Here is a tiny trained network, its code and every weight. The questions are about switching its units off for an input and a class, where a switched-off unit gives its printed mean instead of its output.

import numpy as np


def w(rows, s, z=0):
    codes = np.array(rows[::2]) - 128.0
    scale = np.full(codes.shape[1], s)
    scale[-1] = z or s
    return codes * scale


def norm(h):
    return h / np.sqrt((h * h).mean(-1, keepdims=True) + 1e-5)


def f(y):
    return y / 2 * (1 + np.tanh(0.7978845608 * (y + 0.044715 * y**3)))


def log_softmax(a):
    a = a - a.max(-1, keepdims=True)
    return a - np.log(np.exp(a).sum(-1, keepdims=True))


def net(x, mask):
    res = np.array(x, float).reshape(1, 5) / 4 @ E
    u = 0
    for l in range(2):
        y = f(norm(res) @ A[l][:, :-1].T + A[l][:, -1])
        res = res + np.where(mask[u : u + 12], y, B[l][:, -1]) @ B[l][:, :-1]
        u += 12
    return log_softmax(norm(res)[-1] @ U[:, :-1].T + U[:, -1])


A, B = {}, {}
E = w([
[67,244,173,96,74],'x0',
[138,188,121,136,172],'x1',
[84,115,72,41,130],'x2',
[254,129,124,108,122],'x3',
[66,107,192,80,118],'x4',
],0.0096)
A[0] = w([
[111,152,95,246,106,24],'0.n1',
[116,106,123,110,168,130],'0.n2',
[202,49,197,146,134,84],'0.n3',
[181,66,12,83,182,57],'0.n4',
[100,162,77,123,182,235],'0.n5',
[162,233,95,228,177,192],'0.n6',
[92,2,142,200,208,67],'0.n7',
[191,103,132,138,36,109],'0.n8',
[168,173,141,168,239,4],'0.n9',
[155,123,152,170,48,5],'0.n10',
[182,117,85,117,220,29],'0.n11',
[175,164,174,85,85,9],'0.n12',
],0.0092,0.0019)
B[0] = w([
[119,77,108,113,215,174],'0.n1',
[112,93,95,135,170,138],'0.n2',
[93,147,148,122,97,221],'0.n3',
[172,105,1,111,125,241],'0.n4',
[124,183,135,125,184,173],'0.n5',
[137,73,150,84,200,253],'0.n6',
[157,66,214,169,73,248],'0.n7',
[75,158,114,193,73,177],'0.n8',
[219,156,135,146,74,170],'0.n9',
[48,140,95,118,95,139],'0.n10',
[191,106,100,121,89,184],'0.n11',
[176,118,96,123,29,156],'0.n12',
],0.0083,0.0047)
A[1] = w([
[99,118,84,136,135,253],'1.n1',
[133,105,132,181,190,59],'1.n2',
[172,82,129,144,3,116],'1.n3',
[65,118,119,134,115,209],'1.n4',
[180,138,126,65,139,179],'1.n5',
[164,172,99,83,103,194],'1.n6',
[148,98,142,199,130,113],'1.n7',
[147,196,49,128,134,92],'1.n8',
[163,106,140,127,72,115],'1.n9',
[158,81,16,138,103,110],'1.n10',
[156,156,116,66,112,19],'1.n11',
[173,194,109,141,190,39],'1.n12',
],0.015,0.0022)
B[1] = w([
[174,179,123,3,212,157],'1.n1',
[114,145,141,34,113,163],'1.n2',
[123,183,51,155,142,254],'1.n3',
[141,168,83,68,163,176],'1.n4',
[185,130,199,239,171,187],'1.n5',
[107,123,129,145,137,193],'1.n6',
[59,22,85,113,89,185],'1.n7',
[60,41,204,99,150,178],'1.n8',
[128,183,52,95,158,184],'1.n9',
[253,56,39,65,80,240],'1.n10',
[132,32,145,156,69,158],'1.n11',
[136,165,135,132,209,172],'1.n12',
],0.0074,0.0082)
U = w([
[88,120,205,153,46,5],'0',
[228,70,72,95,90,253],'1',
[171,210,177,178,172,63],'2',
[106,141,133,29,189,131],'3',
[94,249,90,108,53,143],'4',
[89,98,137,145,79,54],'5',
],0.016,0.0036)

Each question gives the input, the list of numbers given to net, and the class t.
The units are the neurons (one row each of A and B). Each row of codes is followed by its name. A weight is (code - 128) times the scale printed after its matrix; where a second scale follows, it is the last column's (A, B and U).
mask holds one flag per neuron, layer by layer. A switched-off neuron (its flag False) gives its mean, the last column of its row in B, instead of its output. The means were averaged over made-up inputs and are rounded, as every weight is.
A unit's drop is (log p(t) with every unit on - log p(t) with that unit switched off) / (log p(t) with every unit on - log p(t) with every unit switched off).
The circuit of an input: a set's keep is (log p(t) with only the set's units on - log p(t) with every unit switched off) / (log p(t) with every unit on - log p(t) with every unit switched off). Starting from the 12 units with the biggest drops (on a tie, the unit counted first), units are removed one at a time, each time the one whose removal leaves the highest keep (on an exact tie, the one counted first), for as long as the keep stays at least 0.8.
circuit, biggest first: the units of the circuit, biggest drop first
top k neurons: the k neurons with the biggest drops, biggest first
top k neurons in layer l: the k neurons of layer l with the biggest drops, biggest first
drop of u: that unit's drop, to one decimal
input [-1,-4,6,2,8], class 3: top neuron in layer 0 => (0.n4)
input [7,-1,-5,-2,-8], class 3: top 2 neurons in layer 0 => (0.n1, 0.n6)
input [5,-5,5,3,8], class 4: circuit, biggest first => (0.n6, 1.n8, 1.n10)
input [-3,5,-6,-6,-8], class 3: circuit, biggest first => (0.n6, 1.n2)
input [-1,-3,-5,-3,-5], class 5: circuit, biggest first => (0.n4, 1.n10, 1.n7)
input [1,6,-3,2,-7], class 2: circuit, biggest first => (1.n12, 0.n4)
input [-1,1,-8,-4,-3], class 5: circuit, biggest first => (1.n10, 1.n7)
input [7,-8,5,1,-5], class 4: circuit, biggest first => (0.n4, 1.n10)
input [4,-7,6,4,3], class 4: circuit, biggest first => (0.n4, 1.n10, 0.n6, 1.n3)
input [4,-7,4,-3,-6], class 3: top 2 neurons => (0.n7, 0.n4)
input [0,6,-3,-6,-1], class 3: top 2 neurons in layer 1 => (1.n2, 1.n5)
input [5,4,-5,6,-1], class 2: top 2 neurons => (1.n10, 0.n6)
input [5,4,-6,1,5], class 0: top 4 neurons in layer 1 => (1.n3, 1.n1, 1.n9, 1.n4)
input [-1,-6,-3,-1,5], class 5: top neuron in layer 0 => (0.n7)
input [-2,-5,-7,-2,-7], class 5: top 2 neurons in layer 1 => (1.n7, 1.n10)
input [6,0,-7,6,3], class 4: drop of 0.n12 => 0.2
input [6,-5,5,5,5], class 4: drop of 1.n3 => 0.1
input [3,0,-7,-1,-6], class 3: drop of 1.n2 => 0.2
